Below are the code and all the weights of a small trained network. Each question names an input and a class and asks about switching units off, where a switched-off unit gives its printed mean instead of its output.

import numpy as np


def w(rows, s, z=0):
    codes = np.array(rows[::2]) - 128.0
    scale = np.full(codes.shape[1], s)
    scale[-1] = z or s
    return codes * scale


def norm(h):
    return h / np.sqrt((h * h).mean(-1, keepdims=True) + 1e-5)


def f(y):
    return y / 2 * (1 + np.tanh(0.7978845608 * (y + 0.044715 * y**3)))


def log_softmax(a):
    a = a - a.max(-1, keepdims=True)
    return a - np.log(np.exp(a).sum(-1, keepdims=True))


def net(x, mask):
    res = np.array(x, float).reshape(1, 7) / 4 @ E
    u = 0
    for l in range(2):
        y = f(norm(res) @ A[l][:, :-1].T + A[l][:, -1])
        res = res + np.where(mask[u : u + 14], y, B[l][:, -1]) @ B[l][:, :-1]
        u += 14
    return log_softmax(norm(res)[-1] @ U[:, :-1].T + U[:, -1])


A, B = {}, {}
E = w([
[234,196,174,31,182,94],'x0',
[255,137,18,95,192,74],'x1',
[188,149,122,171,57,192],'x2',
[142,26,73,75,209,127],'x3',
[226,190,204,105,116,251],'x4',
[69,119,131,212,185,93],'x5',
[33,164,66,117,157,195],'x6',
],0.0024)
A[0] = w([
[157,89,108,119,150,236,155],'L0N0',
[1,81,104,161,134,167,80],'L0N1',
[96,146,11,121,146,149,100],'L0N2',
[105,82,61,103,66,139,162],'L0N3',
[180,189,107,201,84,129,64],'L0N4',
[248,176,160,169,115,127,134],'L0N5',
[126,57,210,171,115,76,128],'L0N6',
[89,240,67,41,116,117,89],'L0N7',
[146,75,58,133,202,78,67],'L0N8',
[102,201,150,90,86,21,162],'L0N9',
[179,107,171,107,146,89,211],'L0N10',
[123,68,81,136,184,77,5],'L0N11',
[126,123,116,192,111,49,63],'L0N12',
[123,102,62,193,111,159,174],'L0N13',
],0.0054,0.0023)
B[0] = w([
[43,176,146,36,151,118,192],'L0N0',
[130,75,198,250,96,126,251],'L0N1',
[162,97,252,101,151,80,181],'L0N2',
[122,141,179,155,118,62,185],'L0N3',
[135,214,117,196,116,98,153],'L0N4',
[85,119,75,189,85,74,241],'L0N5',
[65,175,162,86,120,220,208],'L0N6',
[133,144,182,7,131,201,163],'L0N7',
[139,66,109,105,176,38,223],'L0N8',
[170,96,118,61,139,209,213],'L0N9',
[11,56,108,108,121,163,227],'L0N10',
[245,130,66,98,188,101,169],'L0N11',
[146,155,98,59,72,171,157],'L0N12',
[112,136,171,88,68,133,205],'L0N13',
],0.0043,0.0021)
A[1] = w([
[155,66,43,132,213,39,40],'L1N0',
[114,146,30,190,119,99,6],'L1N1',
[65,90,119,175,180,151,6],'L1N2',
[186,191,81,166,75,170,77],'L1N3',
[197,87,71,56,89,60,84],'L1N4',
[98,84,116,146,59,55,110],'L1N5',
[110,81,106,160,61,47,94],'L1N6',
[150,64,102,125,244,50,81],'L1N7',
[120,148,158,182,39,131,130],'L1N8',
[86,171,177,11,146,174,92],'L1N9',
[80,51,145,2,84,197,193],'L1N10',
[165,107,151,104,245,162,85],'L1N11',
[177,117,196,196,109,162,63],'L1N12',
[214,114,133,100,52,109,100],'L1N13',
],0.0058,0.0018)
B[1] = w([
[169,3,105,136,243,125,231],'L1N0',
[147,229,78,99,89,124,123],'L1N1',
[64,207,172,209,83,164,138],'L1N2',
[82,92,64,157,128,56,149],'L1N3',
[51,91,190,187,155,145,203],'L1N4',
[115,164,181,123,106,179,174],'L1N5',
[125,191,201,96,92,210,174],'L1N6',
[204,63,79,168,159,38,234],'L1N7',
[35,61,161,156,147,118,207],'L1N8',
[220,186,154,18,139,248,205],'L1N9',
[214,227,108,65,158,168,254],'L1N10',
[79,110,153,215,56,117,161],'L1N11',
[54,129,208,160,135,118,151],'L1N12',
[43,140,165,184,134,135,148],'L1N13',
],0.0049,0.0039)
U = w([
[13,144,234,195,92,152,223],'0',
[103,224,13,185,88,41,1],'1',
[160,198,174,33,178,206,195],'2',
[180,27,97,146,254,41,160],'3',
],0.0072,0.0042)

Each question gives the input, the list of numbers given to net, and the class t.
The units are the neurons (one row each of A and B). Each row of codes is followed by its name. A weight is (code - 128) times the scale printed after its matrix; where a second scale follows, it is the last column's (A, B and U).
mask holds one flag per neuron, layer by layer. A switched-off neuron (its flag False) gives its mean, the last column of its row in B, instead of its output. The means were averaged over made-up inputs and are rounded, as every weight is.
A unit's drop is (log p(t) with every unit on - log p(t) with that unit switched off) / (log p(t) with every unit on - log p(t) with every unit switched off).
The circuit of an input: a set's keep is (log p(t) with only the set's units on - log p(t) with every unit switched off) / (log p(t) with every unit on - log p(t) with every unit switched off). Starting from the 12 units with the biggest drops (on a tie, the unit counted first), units are removed one at a time, each time the one whose removal leaves the highest keep (on an exact tie, the one counted first), for as long as the keep stays at least 0.8.
units of the circuit, in order: the units of the circuit, biggest drop first
unit that matters most: the unit with the biggest drop
k most important neurons: the k neurons with the biggest drops, biggest first
k most important neurons of layer l: the k neurons of layer l with the biggest drops, biggest first
drop of u: that unit's drop, to one decimal
input [7,2,3,-2,-7,-3,1], class 2: unit that matters most -> L0N7
input [7,-5,-1,-8,-7,7,2], class 2: 3 most important neurons of layer 0 -> [L0N9, L0N5, L0N12]
input [4,7,7,-6,-6,3,-3], class 1: units of the circuit, in order -> [L1N1, L0N5]
input [4,3,-3,-8,1,5,-6], class 1: units of the circuit, in order -> [L0N2, L0N5, L0N4]
input [-6,5,4,-1,-8,-6,-3], class 0: 4 most important neurons of layer 1 -> [L1N6, L1N4, L1N5, L1N13]
input [-8,6,4,2,-3,-8,-4], class 0: 2 most important neurons of layer 0 -> [L0N13, L0N3]
input [5,-7,8,-1,-8,1,-7], class 2: 4 most important neurons -> [L0N6, L0N9, L0N1, L1N10]
input [6,-2,2,2,0,7,-8], class 2: 3 most important neurons -> [L0N10, L0N6, L0N1]
input [-3,2,5,-7,-2,6,-5], class 1: 3 most important neurons of layer 0 -> [L0N4, L0N2, L0N1]
input [-8,8,2,-7,-6,5,-5], class 0: 3 most important neurons -> [L0N13, L1N6, L1N5]
input [-3,8,8,-6,-5,6,7], class 0: 2 most important neurons of layer 0 -> [L0N13, L0N2]
input [2,4,3,-6,-3,5,-8], class 0: 2 most important neurons of layer 0 -> [L0N10, L0N11]
input [-6,8,8,2,5,-1,0], class 1: 2 most important neurons of layer 0 -> [L0N1, L0N4]
input [5,-1,6,-7,4,2,-5], class 0: most important neuron -> [L1N8]
input [8,-4,8,-3,4,-2,-5], class 0: drop of L1N12 -> 0.0
input [-3,3,4,-7,7,-8,-4], class 0: drop of L1N8 -> 0.2
input [4,4,0,-2,7,-1,-7], class 0: drop of L1N7 -> 0.1
